Here is a tiny trained network, its code and every weight. The questions are about switching its units off for an input and a class, where a switched-off unit gives its printed mean instead of its output.

import numpy as np


def w(rows, s, z=0):
    codes = np.array(rows[::2]) - 128.0
    scale = np.full(codes.shape[1], s)
    scale[-1] = z or s
    return codes * scale


def f(y):
    return np.maximum(y, 0)


def log_softmax(a):
    a = a - a.max(-1, keepdims=True)
    return a - np.log(np.exp(a).sum(-1, keepdims=True))


def net(x, mask):
    res = np.array(x, float).reshape(1, 4) / 4 @ E
    y = f(res @ A[0][:, :-1].T + A[0][:, -1])
    res = res + np.where(mask, y, B[0][:, -1]) @ B[0][:, :-1]
    return log_softmax(res[-1] @ U[:, :-1].T + U[:, -1])


A, B = {}, {}
E = w([
[187,141,89,240],'x0',
[15,152,80,182],'x1',
[127,253,110,82],'x2',
[149,96,24,75],'x3',
],0.011)
A[0] = w([
[163,106,31,98,53],'n1',
[137,54,129,125,145],'n2',
[45,111,185,101,147],'n3',
[170,96,26,153,147],'n4',
[84,89,170,28,112],'n5',
[205,113,159,81,63],'n6',
[17,130,82,157,49],'n7',
[94,43,199,154,50],'n8',
[80,140,108,155,23],'n9',
[116,68,129,169,155],'n10',
[69,6,153,149,24],'n11',
[111,174,123,90,76],'n12',
[98,151,194,146,100],'n13',
[95,127,86,125,53],'n14',
[159,183,138,103,64],'n15',
[52,135,90,136,71],'n16',
[129,82,142,141,1],'n17',
[228,121,168,80,47],'n18',
[91,252,93,138,122],'n19',
[142,251,135,113,113],'n20',
[150,145,78,168,135],'n21',
[188,154,95,251,193],'n22',
[131,145,225,172,58],'n23',
[137,62,84,112,36],'n24',
[150,53,151,168,66],'n25',
[119,47,3,26,47],'n26',
[43,42,107,162,44],'n27',
[48,95,137,66,114],'n28',
[114,111,195,77,120],'n29',
[65,124,125,125,54],'n30',
[81,122,123,115,128],'n31',
[67,71,164,25,124],'n32',
[106,154,237,166,43],'n33',
[111,39,225,162,34],'n34',
[207,98,168,71,88],'n35',
],0.012,0.0033)
B[0] = w([
[75,178,104,145,199],'n1',
[153,142,136,96,188],'n2',
[164,179,143,181,209],'n3',
[117,182,147,122,212],'n4',
[229,146,164,158,220],'n5',
[107,55,62,169,198],'n6',
[122,55,74,205,220],'n7',
[112,138,115,71,204],'n8',
[130,84,82,177,165],'n9',
[200,126,128,49,191],'n10',
[138,121,104,61,217],'n11',
[143,121,132,104,172],'n12',
[109,170,67,108,183],'n13',
[125,131,89,148,157],'n14',
[127,96,83,79,167],'n15',
[145,97,99,179,192],'n16',
[148,119,99,99,153],'n17',
[102,29,107,209,211],'n18',
[171,59,98,69,233],'n19',
[161,91,99,39,218],'n20',
[182,147,133,124,176],'n21',
[227,176,244,147,236],'n22',
[26,187,35,165,194],'n23',
[62,146,76,93,174],'n24',
[148,122,111,88,194],'n25',
[41,217,98,139,245],'n26',
[150,65,107,107,205],'n27',
[200,149,170,155,204],'n28',
[190,163,106,172,190],'n29',
[140,115,109,170,168],'n30',
[179,118,126,152,165],'n31',
[220,161,161,140,229],'n32',
[2,177,56,125,204],'n33',
[142,140,85,96,215],'n34',
[103,99,64,199,213],'n35',
],0.0086,0.012)
U = w([
[145,9,75,206,127],'0',
[168,76,86,5,149],'1',
[91,212,80,133,99],'2',
[208,161,160,164,115],'3',
[160,107,125,126,253],'4',
[77,62,141,87,58],'5',
],0.014,0.0052)

Each question gives the input, the list of numbers given to net, and the class t.
The units are the neurons (one row each of A and B). Each row of codes is followed by its name. A weight is (code - 128) times the scale printed after its matrix; where a second scale follows, it is the last column's (A, B and U).
mask holds one flag per neuron, in row order. A switched-off neuron (its flag False) gives its mean, the last column of its row in B, instead of its output. The means were averaged over made-up inputs and are rounded, as every weight is.
A unit's drop is (log p(t) with every unit on - log p(t) with that unit switched off) / (log p(t) with every unit on - log p(t) with every unit switched off).
The circuit of an input: a set's keep is (log p(t) with only the set's units on - log p(t) with every unit switched off) / (log p(t) with every unit on - log p(t) with every unit switched off). Starting from the 12 units with the biggest drops (on a tie, the unit counted first), units are removed one at a time, each time the one whose removal leaves the highest keep (on an exact tie, the one counted first), for as long as the keep stays at least 0.8.
circuit, biggest first: the units of the circuit, biggest drop first
top k neurons: the k neurons with the biggest drops, biggest first
drop of u: that unit's drop, to one decimal
input [-7,-5,-1,2], class 3: circuit, biggest first	(n32 n5)
input [8,3,-2,-5], class 3: circuit, biggest first	(n22)
input [3,-7,0,-7], class 0: top 3 neurons	(n18 n26 n6)
input [-2,2,8,6], class 1: top 2 neurons	(n19 n20)
input [-6,-5,4,3], class 3: top 3 neurons	(n32 n5 n7)
input [-2,3,3,-3], class 4: top 2 neurons	(n26 n18)
input [-7,-8,-8,-4], class 0: top 2 neurons	(n18 n35)
input [7,-7,-7,8], class 2: top 3 neurons	(n26 n4 n1)
input [2,-8,3,8], class 0: top 3 neurons	(n18 n6 n35)
input [-5,-7,-6,-4], class 0: top 3 neurons	(n18 n35 n6)
input [-3,-4,-6,-8], class 2: top 2 neurons	(n23 n33)
input [3,6,5,-5], class 0: top 3 neurons	(n19 n7 n26)
input [-3,-1,6,-5], class 1: top 2 neurons	(n20 n19)
input [3,7,2,6], class 0: circuit, biggest first	(n7)
input [-5,-6,0,0], class 0: top 4 neurons	(n18 n6 n35 n22)
input [5,-4,3,-7], class 2: drop of n23	0.3
input [-3,3,-8,1], class 1: drop of n24	0.0
input [3,-5,0,3], class 0: drop of n18	0.2
